In the rows, 128 means zero.
[130 125 153 160 104 171 199 140  98  91 114 148 129 163 126 156 126 109
  96 108 155 135  93  65 175 159 143 165 181 120 125 127 102 139 160 134
 167 149 145 154  95]
5
[111 129 140 120  89 164  81  71 142 137  96 167 178 188  94 108 121 123
 110  62  94 163 224  89 189 122 116 153 161 146 134 154  80 160 136  90
 166 148 142 133  84]
2
[126 143 147 168 115 158 147 147 143  73 117 192 150 194  85 161 142 148
 102 109 160 171 116  97 152 137 138 156 166  99 187 142 134 158 135 104
 169 120 166 157 100]
10
[ 90 197 121 155 126 165 138 173 106 112 143 161 182 133 100 153 115  99
 123 104 151 129 123 107 144  88  81 206 126 156 160 112 147 220 104 123
 116 124 157  97 151]
4
[176 160 129 204 116 165 157 124 187  90 100 174 172 196 133 161 134  47
 114 109 156 137 124  42 126 137  75 205 159 148 124 166 123 166 130 143
 133  87 173  70 195]
0
[ 70 148  80 118 102 125 111 117 115 169 123 167 153 123 174 132  75 147
 131 129  86 137 156 116 110 111 193 163  86 114 147 134 142 130 166 108
 113 132 106 211 145]
1
[116 114 162 139 130 164  72 113 162 137 105 127 159 123  89 114 147 116
 112 169 112 158 174 138 131 165 119  91 120 119 160 149 134 139 108 106
 130 123  97 122 162]
9
[125  70 114 165 127 159 106  90 120 152  88 134 186  98 105  71 163 148
 138 150 110 136 196  73 155 134 165 131 140 154 106 192 104 131 122 109
 164 137  64 145 190]
3
[ 99 163 144 157 168  82 107 102 111 142 175 146 138 103 136 162 103  75
 164 138 127 122 110 137 102 141 195  77  98  81 161 136 130  79 126 146
 124  13  85 119 178]
0
[122 121  45 123  91 140  49 138 118 163 107 105 169 153 124 107 172 120
 129 166 110 153 191 130 161 130 150 158  98 116 135 169 140 165 117 124
 119 157  67 187 153]
8
[179 168 159 156 122 139  95  91 180 107 139 157 167 138  97 136 125 142
 127 165 118 180 159 148 126 129  97 133 153 151 130 173 150 128 163 153
 178 109 133  91 106]
1
[ 84 205 143 106 124 166 125 124 111 112  98 132 198 196 163 174 130 101
 103 117 111 139 133 148 151 138 118 155 123  87 141 100 160 167 129 114
 106 117 106 170 119]
1
[ 99 125 107 153 159 105 119  62  91 165  99 131 179 136 169  77 125 124
 148 128 109 108 161 152 131 124 111 138 124  95 102 192 116  98  96 119
 109 126 107 115 141]
6
[135 131  85  98 109 148  74  86  78 165  68 142 206 160 132 137 138 114
 120 104  84 153 173  80 182 145 181 159 169 118 123 189  96 158 125 120
 163 153 106 176 120]
2
[ 80 121 138 149 133 142 134 146 111  99 127  91 136  90 135 138 140 141
 131 224 147  87 101 154 110 166 130 131  96  90 165 110 163 117 113 131
  97 122  64 145 198]
9
[ 80 226 112 106 132 168 111 137  87 131  99 148 198 203 153 159 105  74
 115  77 111 134 129 115 184 165 111 163 150  90 165  90 138 181  92 102
  92 100 128 117 121]
2
[148  94 101 163  98 146  49  95 154 150  98 147 186 204  99 119 187 103
 112  88 105 148 201 110 147 123 148 156 135 168 106 212  71 140 112  97
 180 149 139 127 156]
10
[174 152 131 184 121 173 158 143 146 105  98 173 185 194 107 138 151 130
 107  98 138 159 132  67 145 122  86 201 184 164 141 183 143 182 122 120
 165 107 177  99 158]
10
[ 91  88  16 117 102 139 129 153  92 189 132 127 125  79 105 113 110 177
 151 138 106 150 171 120 164 118 169 179 126 123 154 170 145 170 157 124
 130 176 133 219  97]
5
[171  88 234 140 152 148 140  98 188  92 151  97  87  81 101 108  99 120
 133 109 137 142 118 100 120 173 113  51 159 127 132 107 106 123 136 119
 150  37 101  88 132]
8
[ 98 124  68  80  91 114  85 145  70 129 109 124 106 144 142 124 100 132
 137 119  95 145 154 128 126 109 145 204  86 113 138 105 138 167 114 144
 145 180  66 217 140]
10
[133 108 132 140 120 157 113 131 123 178  94 143 189 116 125 116 153 159
 117 176 104 121 126 101 126 128 132  93 124 132 141 201 138 113 127 132
 118 137  87 167 146]
9
[124 118  89 155 102 139  85 105 137 129  90 145 158 153 101 151 159 118
 155 111 126 154 156 119 144 156 140 111 122  94 133 190 135 118 124 122
 162 109  97 198 140]
10
[131 106  96 115 122 116  84 134 122 138 130 117 102 140 135  94 120 109
 106 129 142 171 136 123 151 135 185 171 125 139 119  98 131 162 158 119
 151 155 126 115 115]
5
[115 125 142 151 130 152 138 116  91 125 130 100 171 111 136 129 108 167
 133 143 160  89 133 113 155 137 118 125 148 106 135 177 130 137 140 128
 123 103  96 156 110]
8
[126 136 132 130 118 135  70 146 124 104 153  98 154 176  94 164 160 118
 100 155 125 146 131 184 135 139 161 129 128  95 151  99 127 153 107 128
 165  96  90 149 132]
10
[134 109  61 195 127 137 108 137  97 189 139 111 198  55 110  83 132 136
 176 135 110 112 134 117 166 124  93 115 115 159 100 184 123 140 118 135
 141 102  80 136 161]
5
[109 122 119 106 124 143 102 118 129  98  88 116 159 150 123  88 142 160
 125 139 155 141 161 125 156 111 163 190 125 126 170  95 148 182 145 111
 112 153  95 140  99]
2
[138  83 128 127 143 115  87 129 181 149 200 146  96 102  58  95 112 157
 140 154 160 117 116 140 100 165 134 114 129 172 144 134 109  92 135 151
 177  88 107  77 104]
4
[110  87  31 105 108 141  77 139 118 195  97 100 122 159 140  96 108 148
 144 134  91 153 192 139 137 137 210 176 107 111 150 180 138 136 136 134
 125 139  63 218 108]
10
[167 115 102 106  86 147 155 138 130 110  89 128 129 117 135 145 163 136
 124 147  91 158 123 105 135  86 132 170 128 155 110 124 131 176 144 148
 110 207 135 148 160]
2
[118  89  69 120  93 101 116 122 119 171 129 151 113  55 145 119  68 187
 169 156  68 113 150  78 124 134 152 173 130 112 140 178 128 119 145 145
 124 136 120 245 140]
8
[131 143 121 167 141 182 157 139 117 107 136 135 157  73  97 121  97 147
 134 130 157 140 110  82 142 147 121 141 147 128 124 139 154 166 152  94
 178 101 128 126 140]
1
[172 148 108 127 130 156  98 171  94 148 152 169 122 154  84  88 114 132
 107 122 143 159  79  72 173 157 115 181 155 142 125 128 137 161 127 178
 176 165  97 110  73]
4
[105 113  44  90 136 127  96 163  88 160 108 136 138 125 171 139 146 137
 156 168  78 178 182 164 165 133 180 215 107 124 165 133 151 179 130 117
 109 177  84 174 159]
6
[162 156 110 140  99 190 142 182  93 161 143 144 177 137 117 174 150  99
  84 133  90 164 117  73 154  87 101 184 155 160 112 167 141 210 126 120
 134 166 151 136 196]
0
[125 155  95 211  98 174  95 115 133  95 141 165 169 107  73 140 110  64
 116  94 171 175 144  66 167 148  83 159 153 141 132 159 114 208 132 108
 168 120 177  69 160]
5
[116 142 149 143 118 140 107 106 148 126  71 173 168 185 131 140 149 120
 101 137 128 160 129 126 148 162 152 104 138  77 169 159 127 103 134 124
 116 140 129 154  95]
9
[144 102 195 100 132 124 127  98 155  81 155 111  79  94 121 133 132 124
 117 137 110 163 121 126 130 160 156 115 160 144 130  74 107 124 132 139
 150 106 100  74 154]
3
[149 153 114 160 158 122 119 129 114 151 141 126 151 146 111 138 126 112
 137 126 110 146 121 173 130 127 134 118 141 108  95 146 145 115 121 138
 159  55 124  95 144]
10
[ 63 111  82 164 118 116  85 118 109 146 125 176 134  90 157  55  64 155
 154 154 115 125 171  90 140 103 185 207  96 151 151 154 124 126 149 157
  93 155 102 159 138]
7
[102 132 136 135 132 125  84 103 145 109 124 146 151 115 138 130 107 118
 130 154 150 131 118 102 107 132 135  74 113  82 142 142 130 119 115 113
 131  99  80 127 174]
3
[130 138 147 106 164 110 134 171  83 172 214 175 105  51  87 157 101 163
 151 163 116 125  80 118  97 146 168  99 124 164 148 130 148 111 134 166
 168  92 110 123 161]
4
[131 116 101 128 135 180 164 120 167 149  81 136 186 110 144 111 120 162
 176 149  91 142 162 137 133 158 140 189 147 177 177 187 136 125 160 144
  95 109  78 157 107]
1
[138 126  73 110  86 146  96 161  99 151 121 137 129 134 137 137 133 126
 120 110 121 159 150 118 153 134 192 192 130 130 156 135 111 158 167 121
 136 158  89 179 110]
8
[127 147 100 153 115 182 116 146 123 131 125 165 187 131 125 147 118 137
 110 109 158 154 152 102 150 143  87 178 148 142 156 144 137 210 131 112
 126 133 144 112 121]
6
[136  81  75  80 162 140 119 174 122 208 133 145 126 124 122 121 143 128
 141 125  96 132 138 141 105  81 164 139  94 130 130 167 115 139 137  93
 121 163 118 165 156]
0
[ 94 115 135  99 163 101  98  98 138 113 137 218 102 150 109 105  99 129
 145 115  87 204 136 130 135 145 131 156 126 141 163 121 131 126 118 108
 140 115 135  92 156]
10
[113 162 109 152 130 158 165 150 111 150 161 121 153 119 118 134  81 103
 100 130 103 142 119 128 132 132  72 143 149 127 129 109 134 193  99 142
 106 111 167  94 162]
5
[104  70 163 149  92 132 127  38 139 132  48 165 154 133 140  89 128 153
 117 143  66 142 198  69 152 130 129 176 133 132 117 179 114 115 148 145
 120 174 106 190 151]
9
[147 154 145 119 130 135 126 116 138  99 123 150 157 174 111 126 139 133
 112 184 150 142 115 115 131 150 126 124 157 141 143 132 138 115 128 150
 152 113 112  79 121]
2
[ 86 133 146 121 118 113  89  74 130 117 140 160 117  94  94 134  95 103
 124 159 141 129 135 129  89 155 136 108 122 128 145 157 111  75 130 137
 146 108 125  83 130]
9
[114 121 111 154 130 128  81 100 144 106 117 177 149 113 111 106  59 142
 114 174 175 174 135  94 136 160 114 142 129 111 161 136 158 146 158 138
 157  89 104  83 125]
9
[ 68  88  86  99 115 147 127 153 120 146 128 163  80 133 119  79 144 163
 130 125 139 135 158 112 132 130 189 156  88 137 163 124 129 112 151 132
 106 191  98 190 112]
7
[108 183  97 127 103 181 127 136 148 125  95 148 197 200 121 155 121 102
 113 142 118 131 160 108 152 157  54 150 138 130 135 117 143 177  95 136
 104 120 136 118 149]
2
[ 82 110  66 112  88 143  74 116 157 173 127 135 172 127 124 157 131  99
 122 127  96 162 144 171 127 117 104  96 107 112 142 165 108 150 126 104
  91 148 125 164 143]
5
[134  79 120 129 125 138 126 143  68 114 101 126 112  88 134 109 114 190
 163 115 151 125 115  65 144 100 218 181 127 121 162 180 141 145 170 122
 166 151  69 228  96]
10
[142 108 149 173 149  98  91  86 160 125 173 185 126  97  70  97 114 179
 148 157 199 145 112  87 103 131 149  95 132 127 162 194 161  96 168 156
 188  63 102 103 116]
4
[106 139 161 137 140 100 120 130 137 123 176 166  88 131 109 110 121 126
 122 127 171 109  67 128  88 144 163 116 101 110 150  92 133  84 136 140
 136 102 104 114 131]
4
[141  98  71 140  95 142 128 147 124 168 101 103 155 174 152 130 130 103
  97 147 128 130 148 110 122 118 175 185 128 118 106 150 118 136 150 121
 155 136  92 183 170]
0
[127 176 148 106 114 165 128 165 138 140 119 194 123 130 114 194 126  75
 102 111  89 175 119  91 119 127 120 112 140 142 156 160 121 153 114  95
 122 159 211 101 158]
9
[127 115 124 157 136 128  87  78 109 154 112 160 178 121 117  92 120 145
 134 127 119 176 155 125 179 128 113 134 163 123 129 210 129 137 150 108
 153 153 132 126 117]
5
[128 165 100 166 109 139 150 136 101 105 125 157 163 143 124 127 138 113
 132 128 139 117 128  77 146 137  78 176 129 134 131 143 129 158 107 144
 123 125 126 123 169]
8
[136 108  73 168 144 139 151 129 114 125 142 162 116  82 138 124 104 154
 170 142 158 105  69  65 151 178 112 155 154  80 133 178 148 109 142 136
 142  91 111 144 109]
6
[143 148 114 137 147 135 135 119 132 140 127 148 170 114 128 119 103 134
 145 145 130 124 110 115  98 171 158 118 130 136 148 153 123  98 135 149
 161  78  85 132 122]
1
[149  80 138 162 109 138 178 107 166  99 132 173 112 149  85 143 149 101
  99 155 139 120 134  86  80 129 144 181 146 143 117 157  79 103 144 138
 171 148 161 127 182]
0
[112 176 109 149 115 190 106 177 101 111 139 128 153 149 121 146 113 101
 112 133 138 134 167 120 157 135  99 204 123 110 167 116 138 218 121 107
 113 142 110 135 168]
8
[145 140 127 202 102 179 122 125 194  88 135 138 166 146 116 153 114 111
  87 125 187 130 133  70 130 165 105 128 155 128 126 115 120 183 131 131
 133  86 160  59 169]
3
[119 184 146 177  80 165 149 174 133  89 111 138 178 202 146 196 157 109
 103 114 124 123 110 106 154 164 140 196 156 148 163 106 133 159 111 131
 117 106 149 159 151]
10
[ 67 170 155 160 124 153 123 167 124 100 153 100 138 133 123 168 156  93
 118 148 159 122 107 163 139 156 160  57 120  79 156  97 144 104 108 105
 124  77 107 151 161]
7
[144 154 136 159 117 152 154 149 117 122 139 125 173 142 108 165 128  93
 113 102 136 127 123  94 148 126  84 142 156 148 119 138 110 165 106 122
 159 105 158 110 153]
0
[107 111 134 125  99 139  74 100 116 138  68 125 173 116 157 119 114 144
 106 173 125 158 171  94 132 118 157 145 109 127 146 166 160 160 149 123
 122 156  81 172 163]
9
[120 138 123 131 110 149 106 120 141 121 140 167 124 171  96 171 146  95
 115 105 137 146 149 135 134 130 120 180 128 122 129 139 116 154 146 140
 153 154 140 125 141]
4
[139 134 177 139 158 142 108 126 126 129 152 140 151 126 103 113 122 171
 117 136 152 126 124 129 151 161 132 113 163 103 154 138 140 131 143 108
 141  86 123 125  98]
8
[117 165  98 142 125 193 153 204  95 136 167 153 130 144  74 156 122 104
  82  98 140 155 104 123 145 112 141 219 160 102 166 101 130 216 129  99
 154 148 158 126 141]
4
[113 119 100 134  96 159 128  87  98 135  87 121 193 115 121 127 136 141
 130 187  99 135 150 114 143 141 125 123 136 116 119 174 130 131 120 152
 121 153  66 173 172]
2
[137  88  75 132  97 136  88 135 149 153 101 158 104 183 129  88 104 134
 113  91 100 175 178  86 137  93 184 217 132 132 133 161 116 159 154  91
 170 155 139 172 123]
10
[139 130 168 103 149 109 131 115 136  92 138 151 118 139  78 127 156  98
 121 141 156 161  90 132 108 119 144 108 142 103 153 122 127  98 124 127
 162 105 113 118  99]
0
[ 81 167 129 126 145 113 118 162  59 122 178 192 136  78 123 174 156 159
 157 167 157 123  94 151 126 113 181 127 109 108 175 148 158 102 150  97
 136 137 114 154 119]
6
[ 88 132  56 132 103  94  86 125 125 148 146 168 144 113 149 128 125 163
 126 191 121 126 160 125 115 135 232 207 111 148 154 119 140 126 153 166
  95 141 120 135 153]
3
[ 61 130  45 101  96 142 123 163  65 155 121 153 156 105 155 176 114 161
 132 144 122 112 155 111 134  95 127 176 102 101 140 167 144 182 119  92
 112 206 153 226 137]
6
[109 182 136 155 143 156 111 131  75 138 128 141 211 130 125 149 102  93
 136  77 144 154 154 143 181 143  88 153 136 150 143 131 124 179 121 113
 133 103 108  91 143]
0
